Here is a tiny trained network, its code and every weight. The questions are about switching its units off for an input and a class, where a switched-off unit gives its printed mean instead of its output.

import numpy as np


def w(rows, s, z=0):
    codes = np.array(rows[::2]) - 128.0
    scale = np.full(codes.shape[1], s)
    scale[-1] = z or s
    return codes * scale


def f(y):
    return y / 2 * (1 + np.tanh(0.7978845608 * (y + 0.044715 * y**3)))


def log_softmax(a):
    a = a - a.max(-1, keepdims=True)
    return a - np.log(np.exp(a).sum(-1, keepdims=True))


def net(x, mask):
    res = np.array(x, float).reshape(1, 8) / 4 @ E
    y = f(res @ A[0][:, :-1].T + A[0][:, -1])
    res = res + np.where(mask, y, B[0][:, -1]) @ B[0][:, :-1]
    return log_softmax(res[-1] @ U[:, :-1].T + U[:, -1])


A, B = {}, {}
E = w([
[125,118,154,49,59,121,155,195,173,107,151,63],'x0',
[162,141,148,95,149,131,173,85,62,135,63,169],'x1',
[181,173,196,114,134,61,112,55,210,91,148,154],'x2',
[57,90,118,130,112,123,135,109,163,137,124,124],'x3',
[131,160,116,136,146,136,110,172,188,176,90,95],'x4',
[108,179,133,123,13,177,100,154,120,80,122,166],'x5',
[62,165,181,142,160,150,115,151,135,183,74,130],'x6',
[166,127,139,161,150,138,254,121,165,140,60,141],'x7',
],0.0083)
A[0] = w([
[125,131,254,91,101,89,149,134,154,108,127,139,255],'N0',
[84,144,132,129,68,156,68,141,97,128,74,129,170],'N1',
[123,175,122,158,121,103,152,98,202,172,126,117,115],'N2',
[62,99,142,103,113,173,72,161,76,76,98,164,153],'N3',
[138,183,130,99,96,120,145,134,166,106,129,142,114],'N4',
[48,130,186,76,101,175,110,156,94,143,194,133,177],'N5',
[122,84,93,140,142,76,124,95,139,75,145,176,166],'N6',
[149,125,101,141,109,218,98,80,61,72,145,162,218],'N7',
[126,111,122,143,189,86,233,91,131,110,121,169,171],'N8',
[118,134,97,70,125,74,66,132,144,156,202,106,133],'N9',
],0.0093,0.0042)
B[0] = w([
[98,98,71,76,57,102,137,68,254,66,76,160,254],'N0',
[133,197,62,119,179,145,186,84,179,33,117,183,207],'N1',
[36,156,63,67,205,251,144,143,127,146,29,147,180],'N2',
[80,149,97,126,244,124,119,94,175,83,92,211,212],'N3',
[123,179,40,137,96,195,198,175,152,123,112,160,179],'N4',
[82,103,113,98,82,71,171,81,170,160,178,223,222],'N5',
[159,63,247,128,61,93,200,48,116,172,146,111,184],'N6',
[105,158,140,126,136,80,189,140,137,13,123,154,232],'N7',
[235,75,175,206,97,58,98,52,117,141,137,140,239],'N8',
[214,64,217,132,100,94,184,16,132,131,199,66,210],'N9',
],0.0072,0.0084)
U = w([
[50,215,60,70,138,177,132,142,117,102,74,152,231],'0',
[146,104,149,182,178,110,77,112,73,196,93,79,6],'1',
[166,53,203,115,66,36,176,77,96,80,153,92,209],'2',
[216,116,118,26,47,194,165,207,62,163,152,2,41],'3',
],0.0073,0.0016)

Each question gives the input, the list of numbers given to net, and the class t.
The units are the neurons (one row each of A and B). Each row of codes is followed by its name. A weight is (code - 128) times the scale printed after its matrix; where a second scale follows, it is the last column's (A, B and U).
mask holds one flag per neuron, in row order. A switched-off neuron (its flag False) gives its mean, the last column of its row in B, instead of its output. The means were averaged over made-up inputs and are rounded, as every weight is.
A unit's drop is (log p(t) with every unit on - log p(t) with that unit switched off) / (log p(t) with every unit on - log p(t) with every unit switched off).
The circuit of an input: a set's keep is (log p(t) with only the set's units on - log p(t) with every unit switched off) / (log p(t) with every unit on - log p(t) with every unit switched off). Starting from all 10 units, units are removed one at a time, each time the one whose removal leaves the highest keep (on an exact tie, the one counted first), for as long as the keep stays at least 0.8.
units of the circuit, in order: the units of the circuit, biggest drop first
top k neurons: the k neurons with the biggest drops, biggest first
drop of u: that unit's drop, to one decimal
input [6,-6,7,-5,-5,8,7,-3], class 0: units of the circuit, in order : (N4)
input [3,-5,-4,-3,4,-7,-2,0], class 3: units of the circuit, in order : (N8; N3; N0)
input [-5,0,-5,0,-3,-5,1,-1], class 1: units of the circuit, in order : (N0; N5)
input [-5,0,-4,-8,-8,7,-6,0], class 0: top 4 neurons : (N9; N8; N3; N1)
input [4,-6,5,-2,5,4,-3,-1], class 3: units of the circuit, in order : (N4; N3; N7)
input [-3,-5,8,7,8,-8,1,3], class 1: top 2 neurons : (N2; N8)
input [1,-1,2,-3,-1,-8,7,-4], class 1: top 2 neurons : (N7; N6)
input [6,-3,-7,-6,-7,-4,-3,5], class 3: drop of N4 : -0.1
input [5,-7,7,7,6,4,6,5], class 0: drop of N2 : 0.0
input [4,-1,-1,-3,8,-7,-4,2], class 3: drop of N3 : 0.2
